Below are the code and all the weights of a small trained network. Each question names an input and a target symbol and asks about switching units off, where a switched-off unit gives its printed mean instead of its output.

import numpy as np


def w(rows, s, z=0):
    codes = np.array(rows[::2]) - 128.0
    scale = np.full(codes.shape[1], s)
    scale[-1] = z or s
    return codes * scale


def softmax(a):
    e = np.exp(a - a.max(-1, keepdims=True))
    return e / e.sum(-1, keepdims=True)


def log_softmax(a):
    a = a - a.max(-1, keepdims=True)
    return a - np.log(np.exp(a).sum(-1, keepdims=True))


def net(x, mask):
    ids = ['βγδεηθλμξστφω'.index(c) for c in x.split()]
    T = len(ids)
    res = E[ids] + P[:T]
    u = 0
    for l in range(3):
        r = res
        for j in range(2):
            rows = slice(4 * j, 4 * j + 4)
            q, k, v = (r @ M[l][rows].T for M in (Q, K, V))
            z = softmax(np.where(np.tri(T) > 0, q @ k.T / 4**0.5, -1e9)) @ v
            o = O[l][rows]
            res = res + np.where(mask[u + j], z, o[:, -1]) @ o[:, :-1]
        u += 2
    return log_softmax(res[-1] @ U[:, :-1].T + U[:, -1])


Q, K, V, O = {}, {}, {}, {}
E = w([
[91,113,185,37],'β',
[122,111,119,194],'γ',
[98,206,135,63],'δ',
[135,73,157,165],'ε',
[28,171,100,114],'η',
[209,128,78,165],'θ',
[112,74,226,80],'λ',
[178,112,108,53],'μ',
[180,76,193,81],'ξ',
[94,122,2,117],'σ',
[73,168,49,74],'τ',
[189,174,150,135],'φ',
[129,75,201,163],'ω',
],0.021)
P = w([
[182,76,105,152],'0',
[168,175,91,171],'1',
[182,17,145,97],'2',
[189,175,78,168],'3',
[169,9,156,91],'4',
[182,182,68,165],'5',
[158,1,141,85],'6',
[186,191,77,168],'7',
],0.0061)
Q[0] = w([
[137,251,144,180],'L0H1',
[84,218,157,160],'L0H1',
[90,107,186,102],'L0H1',
[134,47,140,175],'L0H1',
[200,208,122,197],'L0H2',
[120,183,205,70],'L0H2',
[80,122,131,99],'L0H2',
[80,140,137,206],'L0H2',
],0.015)
K[0] = w([
[14,248,120,49],'L0H1',
[58,171,147,123],'L0H1',
[164,66,144,157],'L0H1',
[113,84,160,184],'L0H1',
[159,193,88,166],'L0H2',
[168,144,182,97],'L0H2',
[114,54,99,75],'L0H2',
[61,106,147,173],'L0H2',
],0.014)
V[0] = w([
[158,127,106,168],'L0H1',
[141,90,97,132],'L0H1',
[78,123,129,132],'L0H1',
[192,5,130,164],'L0H1',
[35,93,123,149],'L0H2',
[160,11,71,85],'L0H2',
[166,159,176,114],'L0H2',
[127,155,113,176],'L0H2',
],0.015)
O[0] = w([
[137,161,134,152,139],'L0H1',
[156,222,124,114,159],'L0H1',
[99,175,112,211,109],'L0H1',
[162,181,185,96,202],'L0H1',
[122,255,155,161,94],'L0H2',
[121,176,197,130,254],'L0H2',
[44,74,93,100,125],'L0H2',
[201,140,122,136,86],'L0H2',
],0.0082,0.0095)
Q[1] = w([
[57,156,202,113],'L1H1',
[177,120,59,116],'L1H1',
[125,180,162,32],'L1H1',
[126,52,202,112],'L1H1',
[2,66,157,150],'L1H2',
[179,103,78,46],'L1H2',
[100,170,164,164],'L1H2',
[200,61,58,145],'L1H2',
],0.0075)
K[1] = w([
[98,111,151,40],'L1H1',
[232,178,107,61],'L1H1',
[78,176,128,83],'L1H1',
[61,66,138,64],'L1H1',
[90,133,128,138],'L1H2',
[150,210,111,89],'L1H2',
[78,255,194,201],'L1H2',
[132,158,86,146],'L1H2',
],0.0086)
V[1] = w([
[152,92,161,179],'L1H1',
[162,177,102,137],'L1H1',
[144,173,150,115],'L1H1',
[157,151,41,136],'L1H1',
[36,118,98,199],'L1H2',
[178,95,73,123],'L1H2',
[84,150,246,58],'L1H2',
[34,155,104,153],'L1H2',
],0.011)
O[1] = w([
[50,166,167,255,106],'L1H1',
[19,115,64,147,124],'L1H1',
[137,91,200,125,169],'L1H1',
[110,67,152,150,74],'L1H1',
[44,107,198,174,39],'L1H2',
[29,141,240,76,94],'L1H2',
[21,92,151,187,254],'L1H2',
[169,149,154,93,78],'L1H2',
],0.0059,0.014)
Q[2] = w([
[87,113,134,106],'L2H1',
[157,173,150,141],'L2H1',
[164,97,183,120],'L2H1',
[106,116,125,76],'L2H1',
[128,208,162,53],'L2H2',
[143,127,122,155],'L2H2',
[107,136,117,109],'L2H2',
[114,107,156,7],'L2H2',
],0.013)
K[2] = w([
[102,134,254,192],'L2H1',
[209,156,177,198],'L2H1',
[140,144,76,147],'L2H1',
[179,94,124,50],'L2H1',
[101,145,179,108],'L2H2',
[130,128,119,163],'L2H2',
[99,169,72,177],'L2H2',
[85,180,162,94],'L2H2',
],0.0083)
V[2] = w([
[125,195,138,128],'L2H1',
[254,6,198,160],'L2H1',
[70,126,189,147],'L2H1',
[111,103,175,35],'L2H1',
[80,131,189,148],'L2H2',
[60,100,113,136],'L2H2',
[221,67,10,167],'L2H2',
[138,91,187,68],'L2H2',
],0.0065)
O[2] = w([
[135,81,132,48,146],'L2H1',
[144,89,87,183,173],'L2H1',
[254,159,154,46,95],'L2H1',
[164,248,119,123,216],'L2H1',
[163,58,116,28,151],'L2H2',
[155,118,23,182,111],'L2H2',
[241,73,149,69,2],'L2H2',
[114,68,152,155,202],'L2H2',
],0.0046,0.0033)
U = w([
[66,91,112,99,58],'β',
[217,169,160,199,161],'γ',
[125,58,66,107,180],'δ',
[196,155,190,180,154],'ε',
[96,161,65,152,213],'η',
[232,188,34,139,80],'θ',
[56,126,155,234,94],'λ',
[207,133,155,46,88],'μ',
[140,103,189,120,180],'ξ',
[165,250,148,87,86],'σ',
[169,173,53,20,2],'τ',
[202,63,96,144,201],'φ',
[147,78,147,255,230],'ω',
],0.0096,0.004)

Each question gives the input, a string of symbols that net reads in full, and the target symbol t.
The units are the heads (4 rows each of Q, K, V and O). Each row of codes is followed by its name. A weight is (code - 128) times the scale printed after its matrix; where a second scale follows, it is the last column's (O and U).
mask holds one flag per head, layer by layer. A switched-off head (its flag False) gives its mean, the last column of its rows in O, instead of its output. The means were averaged over made-up inputs and are rounded, as every weight is.
A unit's drop is (log p(t) with every unit on - log p(t) with that unit switched off) / (log p(t) with every unit on - log p(t) with every unit switched off).
The circuit of an input: a set's keep is (log p(t) with only the set's units on - log p(t) with every unit switched off) / (log p(t) with every unit on - log p(t) with every unit switched off). Starting from all 6 units, units are removed one at a time, each time the one whose removal leaves the highest keep (on an exact tie, the one counted first), for as long as the keep stays at least 0.8.
units of the circuit, in order: the units of the circuit, biggest drop first
most important unit: the unit with the biggest drop
which heads matter: for each layer, one digit per head in row order, 1 if its drop is at least 0.15 and else 0, layers parted by /
drop of u: that unit's drop, to one decimal
input η η σ σ η σ γ, target γ: most important unit => L0H2
input ε μ φ σ ε τ η δ, target β: which heads matter => 11 / 01 / 00
input σ δ λ, target λ: units of the circuit, in order => (L1H2 L0H2)
input φ γ λ, target λ: units of the circuit, in order => (L0H2 L1H2)
input ξ β σ λ ε σ, target θ: units of the circuit, in order => (L0H1 L1H2 L0H2)
input λ σ η μ ε, target ε: which heads matter => 10 / 11 / 00
input δ φ δ ξ, target μ: which heads matter => 11 / 11 / 00
input β τ δ μ γ, target γ: units of the circuit, in order => (L0H1 L0H2)
input β δ ε θ θ η, target λ: units of the circuit, in order => (L0H1 L1H1)
input θ ω τ σ σ, target σ: which heads matter => 11 / 00 / 00
input μ θ γ ω σ θ η μ, target τ: which heads matter => 11 / 01 / 00
input φ δ δ, target δ: which heads matter => 11 / 00 / 00
input ε η μ β φ θ δ δ, target β: units of the circuit, in order => (L1H2 L0H1)
input μ σ σ η σ θ η, target σ: units of the circuit, in order => (L0H2)
input τ μ σ λ ε η, target λ: units of the circuit, in order => (L0H1 L1H2)
input λ ε δ τ ε σ ω θ, target φ: units of the circuit, in order => (L0H2 L0H1)
input ξ η σ ε, target γ: which heads matter => 11 / 00 / 00
input θ θ δ, target δ: drop of L1H1 => 0.0
input δ ω φ, target φ: drop of L0H2 => 0.4
input σ τ φ, target φ: drop of L0H1 => 0.1
